Below are the code and all the weights of a small trained network. Each question names an input and a class and asks about switching units off, where a switched-off unit gives its printed mean instead of its output.

import numpy as np


def w(rows, s, z=0):
    codes = np.array(rows[::2]) - 128.0
    scale = np.full(codes.shape[1], s)
    scale[-1] = z or s
    return codes * scale


def norm(h):
    return h / np.sqrt((h * h).mean(-1, keepdims=True) + 1e-5)


def f(y):
    return np.maximum(y, 0)


def log_softmax(a):
    a = a - a.max(-1, keepdims=True)
    return a - np.log(np.exp(a).sum(-1, keepdims=True))


def net(x, mask):
    res = np.array(x, float).reshape(1, 2) / 4 @ E
    u = 0
    for l in range(3):
        y = f(norm(res) @ A[l][:, :-1].T + A[l][:, -1])
        res = res + np.where(mask[u : u + 6], y, B[l][:, -1]) @ B[l][:, :-1]
        u += 6
    return log_softmax(norm(res)[-1] @ U[:, :-1].T + U[:, -1])


A, B = {}, {}
E = w([
[7,181,212,122,134,103,85],'x0',
[235,112,132,105,135,96,143],'x1',
],0.013)
A[0] = w([
[129,113,134,133,122,122,126,82],'0.n1',
[145,70,83,139,135,97,143,107],'0.n2',
[73,170,200,145,68,163,76,46],'0.n3',
[182,52,45,181,167,93,224,142],'0.n4',
[100,134,21,115,135,254,192,101],'0.n5',
[33,120,181,164,182,121,100,4],'0.n6',
],0.0075,0.0032)
B[0] = w([
[165,104,112,128,124,133,107,128],'0.n1',
[111,132,126,147,56,114,117,176],'0.n2',
[82,90,71,89,122,153,149,203],'0.n3',
[89,11,156,148,116,164,37,255],'0.n4',
[183,175,124,119,126,107,148,214],'0.n5',
[104,88,119,138,159,127,153,204],'0.n6',
],0.013,0.0081)
A[1] = w([
[160,1,72,140,158,123,69,161],'1.n1',
[34,86,149,141,132,138,65,5],'1.n2',
[143,124,163,157,137,86,107,168],'1.n3',
[197,157,110,167,95,169,95,32],'1.n4',
[133,163,55,219,103,162,125,120],'1.n5',
[182,99,92,150,53,163,73,163],'1.n6',
],0.0083,0.002)
B[1] = w([
[121,100,99,114,76,235,139,255],'1.n1',
[49,28,131,211,109,183,142,201],'1.n2',
[160,142,72,123,166,124,140,148],'1.n3',
[126,50,208,156,167,137,122,160],'1.n4',
[185,166,172,129,136,122,111,153],'1.n5',
[2,91,217,184,142,123,56,224],'1.n6',
],0.0093,0.011)
A[2] = w([
[174,46,144,167,143,217,94,167],'2.n1',
[67,142,134,181,169,74,95,87],'2.n2',
[141,131,133,109,218,90,122,76],'2.n3',
[122,159,127,153,139,120,59,5],'2.n4',
[218,139,201,222,97,254,21,152],'2.n5',
[99,179,97,214,171,193,160,52],'2.n6',
],0.0079,0.0011)
B[2] = w([
[75,93,96,186,191,182,169,249],'2.n1',
[146,77,54,194,131,147,218,160],'2.n2',
[177,217,77,152,66,184,94,137],'2.n3',
[2,110,202,130,152,93,89,131],'2.n4',
[29,126,127,91,125,172,210,248],'2.n5',
[216,145,193,152,78,66,111,158],'2.n6',
],0.007,0.011)
U = w([
[2,37,112,162,141,199,171,250],'0',
[211,229,108,106,138,38,122,6],'1',
],0.0095,0.0014)

Each question gives the input, the list of numbers given to net, and the class t.
The units are the neurons (one row each of A and B). Each row of codes is followed by its name. A weight is (code - 128) times the scale printed after its matrix; where a second scale follows, it is the last column's (A, B and U).
mask holds one flag per neuron, layer by layer. A switched-off neuron (its flag False) gives its mean, the last column of its row in B, instead of its output. The means were averaged over made-up inputs and are rounded, as every weight is.
A unit's drop is (log p(t) with every unit on - log p(t) with that unit switched off) / (log p(t) with every unit on - log p(t) with every unit switched off).
k most important neurons: the k neurons with the biggest drops, biggest first
top k neurons in layer l: the k neurons of layer l with the biggest drops, biggest first
drop when u is switched off: that unit's drop, to one decimal
input [-1,-3], class 1: most important neuron -> (0.n4)
input [-2,-8], class 1: 4 most important neurons -> (0.n4 0.n5 1.n6 1.n1)
input [2,4], class 1: 4 most important neurons -> (0.n4 1.n1 1.n6 1.n2)
input [1,2], class 1: 2 most important neurons -> (0.n4 0.n3)
input [4,5], class 1: top 2 neurons in layer 2 -> (2.n1 2.n5)
input [2,5], class 1: 4 most important neurons -> (0.n4 1.n1 1.n2 1.n6)
input [-2,-5], class 1: 3 most important neurons -> (0.n4 0.n5 1.n6)
input [4,8], class 1: 2 most important neurons -> (0.n4 1.n1)
input [4,7], class 1: 2 most important neurons -> (0.n4 1.n1)
input [5,8], class 1: drop when 0.n4 is switched off -> 1.1
